Below is a small trained network, with its code and all its weights. Each question gives an input and a class and asks what happens when units are switched off, that is, made to give their printed mean instead of their output.

import numpy as np


def w(rows, s, z=0):
    codes = np.array(rows[::2]) - 128.0
    scale = np.full(codes.shape[1], s)
    scale[-1] = z or s
    return codes * scale


def norm(h):
    return h / np.sqrt((h * h).mean(-1, keepdims=True) + 1e-5)


def f(y):
    return np.maximum(y, 0)


def log_softmax(a):
    a = a - a.max(-1, keepdims=True)
    return a - np.log(np.exp(a).sum(-1, keepdims=True))


def net(x, mask):
    res = np.array(x, float).reshape(1, 6) / 4 @ E
    u = 0
    for l in range(4):
        y = f(norm(res) @ A[l][:, :-1].T + A[l][:, -1])
        res = res + np.where(mask[u : u + 4], y, B[l][:, -1]) @ B[l][:, :-1]
        u += 4
    return log_softmax(norm(res)[-1] @ U[:, :-1].T + U[:, -1])


A, B = {}, {}
E = w([
[179,140,208,30],'x0',
[250,90,164,137],'x1',
[212,84,97,93],'x2',
[206,115,213,74],'x3',
[145,195,45,10],'x4',
[108,79,170,124],'x5',
],0.002)
A[0] = w([
[111,85,187,235,14],'L0N1',
[253,114,190,174,76],'L0N2',
[189,117,188,110,135],'L0N3',
[192,24,98,105,11],'L0N4',
],0.0031,0.0012)
B[0] = w([
[14,96,143,233,208],'L0N1',
[92,54,3,24,249],'L0N2',
[182,36,50,130,226],'L0N3',
[183,51,101,67,185],'L0N4',
],0.0029,0.0017)
A[1] = w([
[133,170,69,176,10],'L1N1',
[181,98,82,171,90],'L1N2',
[185,150,253,94,46],'L1N3',
[54,155,167,86,91],'L1N4',
],0.0045,0.0013)
B[1] = w([
[131,69,28,122,200],'L1N1',
[125,60,139,39,254],'L1N2',
[215,12,42,100,248],'L1N3',
[129,135,102,2,237],'L1N4',
],0.0031,0.0011)
A[2] = w([
[104,145,153,232,8],'L2N1',
[107,111,177,221,23],'L2N2',
[166,244,100,68,107],'L2N3',
[253,150,216,85,96],'L2N4',
],0.0042,0.0011)
B[2] = w([
[180,77,216,111,185],'L2N1',
[124,111,254,173,192],'L2N2',
[102,173,231,149,228],'L2N3',
[244,91,54,168,250],'L2N4',
],0.0046,0.0019)
A[3] = w([
[64,158,155,190,135],'L3N1',
[178,205,51,113,17],'L3N2',
[178,117,147,120,97],'L3N3',
[104,79,177,254,4],'L3N4',
],0.0048,0.0012)
B[3] = w([
[214,44,120,156,221],'L3N1',
[64,111,123,248,208],'L3N2',
[175,139,93,138,203],'L3N3',
[52,123,255,175,251],'L3N4',
],0.0045,0.002)
U = w([
[63,146,48,174,152],'0',
[191,215,144,131,85],'1',
[252,64,105,73,170],'2',
[59,220,158,33,138],'3',
[83,74,248,211,157],'4',
[143,159,139,150,2],'5',
],0.011,0.0095)

Each question gives the input, the list of numbers given to net, and the class t.
The units are the neurons (one row each of A and B). Each row of codes is followed by its name. A weight is (code - 128) times the scale printed after its matrix; where a second scale follows, it is the last column's (A, B and U).
mask holds one flag per neuron, layer by layer. A switched-off neuron (its flag False) gives its mean, the last column of its row in B, instead of its output. The means were averaged over made-up inputs and are rounded, as every weight is.
A unit's drop is (log p(t) with every unit on - log p(t) with that unit switched off) / (log p(t) with every unit on - log p(t) with every unit switched off).
The circuit of an input: a set's keep is (log p(t) with only the set's units on - log p(t) with every unit switched off) / (log p(t) with every unit on - log p(t) with every unit switched off). Starting from the 12 units with the biggest drops (on a tie, the unit counted first), units are removed one at a time, each time the one whose removal leaves the highest keep (on an exact tie, the one counted first), for as long as the keep stays at least 0.8.
units of the circuit, in order: the units of the circuit, biggest drop first
most important unit: the unit with the biggest drop
k most important neurons: the k neurons with the biggest drops, biggest first
top k neurons in layer l: the k neurons of layer l with the biggest drops, biggest first
input [2,0,-5,-3,1,-8], class 3: units of the circuit, in order	L2N4
input [-2,-8,7,4,8,-4], class 3: units of the circuit, in order	L2N3, L2N4
input [0,5,-3,8,-7,-5], class 2: 2 most important neurons	L0N2, L1N3
input [-3,2,1,2,4,-5], class 1: units of the circuit, in order	L2N3, L0N3, L1N3
input [0,-7,-1,8,-1,-5], class 2: 4 most important neurons	L1N3, L0N2, L0N1, L3N4
input [-5,-4,-2,5,1,2], class 0: 3 most important neurons	L1N4, L3N4, L2N2
input [0,3,-1,0,8,-2], class 1: top 2 neurons in layer 2	L2N3, L2N4
input [-3,0,0,1,2,-2], class 0: 2 most important neurons	L1N1, L3N4
input [-1,-7,8,1,6,-8], class 3: top 2 neurons in layer 0	L0N3, L0N1
input [3,-2,4,-1,5,-1], class 3: 2 most important neurons	L2N3, L3N1
input [-4,-3,-8,7,3,-6], class 3: top 2 neurons in layer 3	L3N4, L3N2
input [-6,-4,-8,-8,-3,-7], class 4: top 2 neurons in layer 3	L3N4, L3N1
input [5,-3,-6,-1,-2,6], class 3: top 2 neurons in layer 2	L2N2, L2N3
input [3,-5,-5,-7,3,4], class 3: most important unit	L1N4
